Below are the code and all the weights of a small trained network. Each question names an input and a target symbol and asks about switching units off, where a switched-off unit gives its printed mean instead of its output.

import numpy as np


def w(rows, s, z=0):
    codes = np.array(rows[::2]) - 128.0
    scale = np.full(codes.shape[1], s)
    scale[-1] = z or s
    return codes * scale


def norm(h):
    return h / np.sqrt((h * h).mean(-1, keepdims=True) + 1e-5)


def f(y):
    return y / 2 * (1 + np.tanh(0.7978845608 * (y + 0.044715 * y**3)))


def softmax(a):
    e = np.exp(a - a.max(-1, keepdims=True))
    return e / e.sum(-1, keepdims=True)


def log_softmax(a):
    a = a - a.max(-1, keepdims=True)
    return a - np.log(np.exp(a).sum(-1, keepdims=True))


def net(x, mask):
    ids = ['αημπτφω'.index(c) for c in x.split()]
    T = len(ids)
    res = E[ids] + P[:T]
    r = norm(res)
    for j in range(3):
        rows = slice(2 * j, 2 * j + 2)
        q, k, v = (r @ M[0][rows].T for M in (Q, K, V))
        z = softmax(np.where(np.tri(T) > 0, q @ k.T / 2**0.5, -1e9)) @ v
        o = O[0][rows]
        res = res + np.where(mask[j], z, o[:, -1]) @ o[:, :-1]
    y = f(norm(res) @ A[0][:, :-1].T + A[0][:, -1])
    res = res + np.where(mask[3:15], y, B[0][:, -1]) @ B[0][:, :-1]
    return log_softmax(norm(res)[-1] @ U[:, :-1].T + U[:, -1])


Q, K, V, O, A, B = {}, {}, {}, {}, {}, {}
E = w([
[184,125,174,113,50],'α',
[47,180,251,44,62],'η',
[182,140,146,117,207],'μ',
[84,115,159,131,192],'π',
[112,61,119,127,110],'τ',
[138,131,127,192,146],'φ',
[57,133,119,182,87],'ω',
],0.018)
P = w([
[173,162,64,1,106],'0',
[161,77,130,141,126],'1',
[166,78,130,142,122],'2',
[164,76,131,139,125],'3',
[164,79,133,139,123],'4',
[161,73,134,138,120],'5',
[163,72,136,137,119],'6',
[167,73,139,137,122],'7',
[161,75,138,139,116],'8',
[161,73,140,141,120],'9',
],0.0079)
Q[0] = w([
[109,139,47,185,112],'H0',
[125,12,179,110,125],'H0',
[120,113,98,143,249],'H1',
[148,143,184,129,170],'H1',
[193,67,126,62,92],'H2',
[120,215,123,122,91],'H2',
],0.016)
K[0] = w([
[80,101,111,251,105],'H0',
[128,92,108,55,145],'H0',
[111,168,83,94,164],'H1',
[191,201,169,59,223],'H1',
[127,158,61,75,128],'H2',
[44,161,165,128,147],'H2',
],0.015)
V[0] = w([
[203,218,132,106,77],'H0',
[149,124,249,106,124],'H0',
[143,88,155,173,109],'H1',
[123,110,207,102,196],'H1',
[65,131,234,119,165],'H2',
[254,96,91,127,139],'H2',
],0.0081)
O[0] = w([
[150,143,223,65,163,147],'H0',
[171,66,49,109,114,229],'H0',
[69,149,98,62,253,196],'H1',
[172,224,85,122,82,179],'H1',
[151,161,253,96,148,90],'H2',
[123,35,142,169,82,253],'H2',
],0.0063,0.003)
A[0] = w([
[48,165,172,128,44,184],'N0',
[193,197,119,118,153,143],'N1',
[234,130,136,93,108,80],'N2',
[112,94,156,99,162,113],'N3',
[157,155,157,201,133,204],'N4',
[92,149,165,126,167,2],'N5',
[178,66,77,78,141,169],'N6',
[151,247,225,67,100,145],'N7',
[40,113,159,141,173,129],'N8',
[157,152,104,145,99,70],'N9',
[194,100,144,221,132,209],'N10',
[91,107,188,42,165,129],'N11',
],0.012,0.0034)
B[0] = w([
[94,123,125,12,141,183],'N0',
[67,111,116,198,170,153],'N1',
[81,160,63,115,148,209],'N2',
[193,134,134,114,108,146],'N3',
[90,150,168,147,137,170],'N4',
[104,77,91,89,162,125],'N5',
[123,161,126,182,170,217],'N6',
[132,104,177,170,115,232],'N7',
[118,147,59,97,89,168],'N8',
[121,101,106,138,99,127],'N9',
[91,152,154,93,126,254],'N10',
[191,116,72,115,126,185],'N11',
],0.011,0.0083)
U = w([
[136,79,227,45,140,177],'α',
[198,140,183,170,159,167],'η',
[34,139,86,59,116,5],'μ',
[209,148,76,96,121,195],'π',
[99,209,97,148,215,73],'τ',
[67,122,237,192,103,63],'φ',
[129,3,112,168,94,91],'ω',
],0.012,0.0019)

Each question gives the input, a string of symbols that net reads in full, and the target symbol t.
The units are the heads (2 rows each of Q, K, V and O) and the neurons (one row each of A and B). Each row of codes is followed by its name. A weight is (code - 128) times the scale printed after its matrix; where a second scale follows, it is the last column's (O, A, B and U).
mask holds one flag per unit, heads first, then neurons. A switched-off unit (its flag False) gives its mean, the last column of its rows in O or B, instead of its output. The means were averaged over made-up inputs and are rounded, as every weight is.
A unit's drop is (log p(t) with every unit on - log p(t) with that unit switched off) / (log p(t) with every unit on - log p(t) with every unit switched off).
The circuit of an input: a set's keep is (log p(t) with only the set's units on - log p(t) with every unit switched off) / (log p(t) with every unit on - log p(t) with every unit switched off). Starting from the 12 units with the biggest drops (on a tie, the unit counted first), units are removed one at a time, each time the one whose removal leaves the highest keep (on an exact tie, the one counted first), for as long as the keep stays at least 0.8.
units of the circuit, in order: the units of the circuit, biggest drop first
k most important neurons: the k neurons with the biggest drops, biggest first
heads that matter: for each layer, one digit per head in row order, 1 if its drop is at least 0.15 and else 0, layers parted by /
drop when u is switched off: that unit's drop, to one decimal
input τ ω ω α ω η α, target μ: heads that matter => 001
input η α π, target η: units of the circuit, in order => H0, H1, N0, N3
input π τ φ φ φ ω α π α, target φ: units of the circuit, in order => H2, N7, N2, N1
input α τ α, target π: 4 most important neurons => N2, N7, N0, N6
input ω ω η α η π π α, target τ: 2 most important neurons => N2, N6
input ω α α η α τ α π, target η: units of the circuit, in order => N0, N3
input φ η φ φ α, target ω: heads that matter => 001
input π μ φ α π, target φ: heads that matter => 010
input μ α α φ τ η ω α α π, target α: 2 most important neurons => N2, N7
input α α ω α μ φ τ μ α, target π: 2 most important neurons => N7, N2
input η φ ω α τ α π α α, target η: 2 most important neurons => N7, N0
input ω α π μ π α, target τ: most important neuron => N2
input τ α α, target μ: drop when N7 is switched off => 0.4
input π φ α, target φ: drop when H2 is switched off => 1.7
input α π π, target π: drop when H0 is switched off => 0.5
input φ α α α, target ω: most important neuron => N0
